Here is a tiny trained network, its code and every weight. The questions are about switching its units off for an input and a class, where a switched-off unit gives its printed mean instead of its output.

import numpy as np


def w(rows, s, z=0):
    codes = np.array(rows[::2]) - 128.0
    scale = np.full(codes.shape[1], s)
    scale[-1] = z or s
    return codes * scale


def f(y):
    return y / 2 * (1 + np.tanh(0.7978845608 * (y + 0.044715 * y**3)))


def log_softmax(a):
    a = a - a.max(-1, keepdims=True)
    return a - np.log(np.exp(a).sum(-1, keepdims=True))


def net(x, mask):
    res = np.array(x, float).reshape(1, 4) / 4 @ E
    y = f(res @ A[0][:, :-1].T + A[0][:, -1])
    res = res + np.where(mask, y, B[0][:, -1]) @ B[0][:, :-1]
    return log_softmax(res[-1] @ U[:, :-1].T + U[:, -1])


A, B = {}, {}
E = w([
[120,253,134,132,131,104,131,138,213,119],'x0',
[137,128,153,122,216,144,226,131,118,64],'x1',
[128,128,130,127,129,128,127,128,127,128],'x2',
[61,128,164,229,137,149,121,53,130,132],'x3',
],0.014)
A[0] = w([
[123,254,135,131,131,102,132,135,211,119,178],'neuron 0',
[134,128,151,123,216,145,215,130,120,60,171],'neuron 1',
[175,128,106,57,121,116,132,183,126,128,236],'neuron 2',
[174,127,108,60,120,116,132,186,129,126,233],'neuron 3',
[63,130,159,220,138,148,123,50,125,131,177],'neuron 4',
[145,121,127,111,146,130,154,144,121,107,135],'neuron 5',
[62,129,160,215,137,147,123,55,127,131,178],'neuron 6',
[131,48,123,127,129,147,127,123,69,138,233],'neuron 7',
[134,29,122,128,125,151,127,123,66,134,254],'neuron 8',
[122,129,108,132,55,115,51,125,134,183,253],'neuron 9',
[120,133,123,132,105,117,105,124,139,149,165],'neuron 10',
[168,128,104,72,120,116,133,177,128,126,228],'neuron 11',
[120,153,139,134,139,120,134,127,148,118,125],'neuron 12',
[123,235,136,131,132,102,130,136,207,118,177],'neuron 13',
[134,126,150,125,215,143,209,133,122,63,171],'neuron 14',
],0.014,0.0084)
B[0] = w([
[111,231,112,146,130,115,133,194,159,106,252],'neuron 0',
[173,141,141,127,202,140,235,105,112,82,245],'neuron 1',
[138,128,73,56,128,65,122,130,90,120,222],'neuron 2',
[127,133,74,59,130,62,126,134,94,121,221],'neuron 3',
[117,126,195,208,127,206,136,124,159,139,234],'neuron 4',
[149,131,132,110,146,123,144,114,109,100,158],'neuron 5',
[111,121,202,205,120,203,127,126,167,134,230],'neuron 6',
[138,17,141,117,122,141,122,33,105,149,233],'neuron 7',
[147,10,135,110,119,134,118,28,101,147,253],'neuron 8',
[99,115,116,131,6,113,6,145,150,187,242],'neuron 9',
[106,133,126,138,90,127,102,146,146,136,161],'neuron 10',
[131,131,67,55,128,59,120,134,87,130,209],'neuron 11',
[135,162,129,151,141,131,138,147,153,107,150],'neuron 12',
[105,233,111,143,135,111,135,188,156,112,239],'neuron 13',
[169,136,141,125,194,143,226,107,107,85,240],'neuron 14',
],0.011,0.021)
U = w([
[149,28,37,42,49,42,7,82,58,248,252],'0',
[35,207,12,65,59,20,38,252,142,163,157],'1',
[229,53,97,21,197,91,193,48,19,65,150],'2',
[170,231,63,73,230,48,211,204,102,34,60],'3',
[68,24,222,179,48,206,25,61,166,244,149],'4',
[35,195,185,224,47,180,40,238,230,167,131],'5',
[178,50,241,186,200,239,209,44,95,128,115],'6',
[134,217,196,217,218,204,223,181,197,58,6],'7',
],0.0029,0.0019)

Each question gives the input, the list of numbers given to net, and the class t.
The units are the neurons (one row each of A and B). Each row of codes is followed by its name. A weight is (code - 128) times the scale printed after its matrix; where a second scale follows, it is the last column's (A, B and U).
mask holds one flag per neuron, in row order. A switched-off neuron (its flag False) gives its mean, the last column of its row in B, instead of its output. The means were averaged over made-up inputs and are rounded, as every weight is.
A unit's drop is (log p(t) with every unit on - log p(t) with that unit switched off) / (log p(t) with every unit on - log p(t) with every unit switched off).
unit that matters most: the unit with the biggest drop
k most important neurons: the k neurons with the biggest drops, biggest first
drop when u is switched off: that unit's drop, to one decimal
input [5,0,-5,-4], class 1: unit that matters most	neuron 1
input [0,0,-2,6], class 4: 3 most important neurons	neuron 1; neuron 14; neuron 0
input [-1,0,-7,-7], class 0: 2 most important neurons	neuron 1; neuron 14
input [4,0,1,1], class 5: 2 most important neurons	neuron 1; neuron 14
input [1,6,1,7], class 7: 2 most important neurons	neuron 8; neuron 7
input [-2,0,5,5], class 4: 2 most important neurons	neuron 1; neuron 14
input [0,-7,0,2], class 4: 2 most important neurons	neuron 0; neuron 13
input [0,-1,2,-2], class 0: 2 most important neurons	neuron 0; neuron 13
input [-2,0,6,-2], class 0: 2 most important neurons	neuron 1; neuron 14
input [1,-1,2,7], class 5: 2 most important neurons	neuron 8; neuron 7
input [4,0,4,-4], class 1: 2 most important neurons	neuron 1; neuron 14
input [1,1,7,4], class 7: 3 most important neurons	neuron 9; neuron 8; neuron 7
input [1,6,-1,3], class 7: 2 most important neurons	neuron 8; neuron 7
input [1,7,6,3], class 7: unit that matters most	neuron 8
input [8,-5,7,0], class 1: 2 most important neurons	neuron 4; neuron 6
input [-1,1,5,1], class 6: drop when neuron 9 is switched off	0.8
input [2,-8,-3,-8], class 1: drop when neuron 8 is switched off	0.1
input [4,1,-3,6], class 7: drop when neuron 9 is switched off	1.5
input [8,-2,2,0], class 1: drop when neuron 4 is switched off	0.3
input [-7,1,0,2], class 6: unit that matters most	neuron 9
